Below is a small trained network, with its code and all its weights. Each question gives an input and a target symbol and asks what happens when units are switched off, that is, made to give their printed mean instead of their output.

import numpy as np


def w(rows, s, z=0):
    codes = np.array(rows[::2]) - 128.0
    scale = np.full(codes.shape[1], s)
    scale[-1] = z or s
    return codes * scale


def f(y):
    return np.maximum(y, 0)


def softmax(a):
    e = np.exp(a - a.max(-1, keepdims=True))
    return e / e.sum(-1, keepdims=True)


def log_softmax(a):
    a = a - a.max(-1, keepdims=True)
    return a - np.log(np.exp(a).sum(-1, keepdims=True))


def net(x, mask):
    ids = ['ΛΠΦβζθξψ'.index(c) for c in x.split()]
    T = len(ids)
    res = E[ids] + P[:T]
    r = res
    for j in range(2):
        rows = slice(2 * j, 2 * j + 2)
        q, k, v = (r @ M[0][rows].T for M in (Q, K, V))
        z = softmax(np.where(np.tri(T) > 0, q @ k.T / 2**0.5, -1e9)) @ v
        o = O[0][rows]
        res = res + np.where(mask[j], z, o[:, -1]) @ o[:, :-1]
    y = f(res @ A[0][:, :-1].T + A[0][:, -1])
    res = res + np.where(mask[2:14], y, B[0][:, -1]) @ B[0][:, :-1]
    return log_softmax(res[-1] @ U[:, :-1].T + U[:, -1])


Q, K, V, O, A, B = {}, {}, {}, {}, {}, {}
E = w([
[129,229,13,147,121],'Λ',
[195,167,211,232,254],'Π',
[176,231,155,198,215],'Φ',
[209,121,55,52,165],'β',
[6,71,204,229,34],'ζ',
[39,105,84,59,192],'θ',
[214,235,193,238,174],'ξ',
[186,35,225,57,109],'ψ',
],0.0067)
P = w([
[158,93,146,254,228],'0',
[139,157,171,181,201],'1',
[117,197,173,140,185],'2',
[101,225,175,106,171],'3',
[84,231,160,62,136],'4',
[103,210,179,93,221],'5',
],0.005)
Q[0] = w([
[55,35,207,239,25],'H0',
[190,236,248,235,245],'H0',
[222,244,209,242,254],'H1',
[16,19,77,162,15],'H1',
],0.0065)
K[0] = w([
[255,91,79,51,251],'H0',
[67,54,93,9,19],'H0',
[77,147,36,5,8],'H1',
[250,144,124,223,246],'H1',
],0.0064)
V[0] = w([
[249,141,31,36,190],'H0',
[26,8,158,63,161],'H0',
[245,36,240,71,207],'H1',
[137,77,3,75,194],'H1',
],0.006)
O[0] = w([
[158,253,151,101,231,216],'H0',
[44,130,220,48,29,5],'H0',
[178,90,253,32,228,236],'H1',
[56,238,85,64,220,175],'H1',
],0.0061,0.0026)
A[0] = w([
[76,80,253,62,111,140],'N0',
[231,124,48,197,60,136],'N1',
[233,66,220,117,164,128],'N2',
[93,188,84,56,145,35],'N3',
[62,210,56,161,185,169],'N4',
[190,107,27,108,108,114],'N5',
[129,191,28,100,134,203],'N6',
[244,195,96,51,196,4],'N7',
[245,203,82,75,181,28],'N8',
[122,193,48,227,167,88],'N9',
[132,186,195,22,177,110],'N10',
[9,172,227,225,138,160],'N11',
],0.0063,0.0045)
B[0] = w([
[197,255,148,190,32,155],'N0',
[177,76,63,185,12,158],'N1',
[76,36,231,214,63,214],'N2',
[29,50,75,251,41,152],'N3',
[19,173,120,114,159,244],'N4',
[215,137,185,53,235,144],'N5',
[45,73,198,108,156,228],'N6',
[252,177,43,172,189,254],'N7',
[244,191,16,181,139,253],'N8',
[32,198,38,185,54,192],'N9',
[190,210,216,60,72,244],'N10',
[165,165,69,22,246,193],'N11',
],0.0063)
U = w([
[112,111,92,193,144,46],'Λ',
[164,171,233,128,47,77],'Π',
[41,172,45,184,107,69],'Φ',
[2,120,205,15,184,254],'β',
[207,72,59,201,7,198],'ζ',
[250,174,63,46,180,135],'θ',
[91,19,180,170,225,165],'ξ',
[137,139,138,122,95,18],'ψ',
],0.0062,0.0047)

Each question gives the input, a string of symbols that net reads in full, and the target symbol t.
The units are the heads (2 rows each of Q, K, V and O) and the neurons (one row each of A and B). Each row of codes is followed by its name. A weight is (code - 128) times the scale printed after its matrix; where a second scale follows, it is the last column's (O, A, B and U).
mask holds one flag per unit, heads first, then neurons. A switched-off unit (its flag False) gives its mean, the last column of its rows in O or B, instead of its output. The means were averaged over made-up inputs and are rounded, as every weight is.
A unit's drop is (log p(t) with every unit on - log p(t) with that unit switched off) / (log p(t) with every unit on - log p(t) with every unit switched off).
The circuit of an input: a set's keep is (log p(t) with only the set's units on - log p(t) with every unit switched off) / (log p(t) with every unit on - log p(t) with every unit switched off). Starting from the 12 units with the biggest drops (on a tie, the unit counted first), units are removed one at a time, each time the one whose removal leaves the highest keep (on an exact tie, the one counted first), for as long as the keep stays at least 0.8.
circuit, biggest first: the units of the circuit, biggest drop first
most important unit: the unit with the biggest drop
k most important neurons: the k neurons with the biggest drops, biggest first
heads that matter: for each layer, one digit per head in row order, 1 if its drop is at least 0.15 and else 0, layers parted by /
drop of u: that unit's drop, to one decimal
input ψ ζ Λ, target ζ: heads that matter => 11
input ξ ξ θ ξ Π, target β: circuit, biggest first => H0, N8, N7
input ζ β β Λ, target β: heads that matter => 10
input ψ β ψ ξ, target Π: circuit, biggest first => H1, H0, N2, N10
input β ξ ψ ξ ξ ψ, target Π: circuit, biggest first => N0, H1, N2, N10
input ψ β Λ, target Φ: circuit, biggest first => N9, H1, N4
input β ζ β Φ, target β: most important unit => N8
input ψ ξ ξ, target Π: circuit, biggest first => H1, H0, N2, N0
input ξ ξ β Λ ξ ψ, target Π: 2 most important neurons => N0, N2
input ξ ξ ξ, target ζ: circuit, biggest first => H1, H0, N1
input β Λ ξ, target Φ: 3 most important neurons => N9, N4, N10
input Λ Λ β ζ, target β: heads that matter => 00
input β ζ ψ Φ β β, target β: heads that matter => 10
input Π ξ ζ ζ ζ ψ, target ζ: circuit, biggest first => H1, H0
input β θ Π ξ ζ β, target ζ: most important neuron => N4
input Π β ψ Π, target Π: 3 most important neurons => N2, N0, N10
input Π ξ Π ξ Π, target ξ: heads that matter => 11
input Π ξ Π, target ξ: 3 most important neurons => N2, N10, N8
input β β Π ξ ζ β, target ζ: drop of N11 => 0.1
input ξ Λ ξ Π, target Φ: drop of H1 => 0.8
input β ζ Π, target ζ: drop of H1 => 0.8
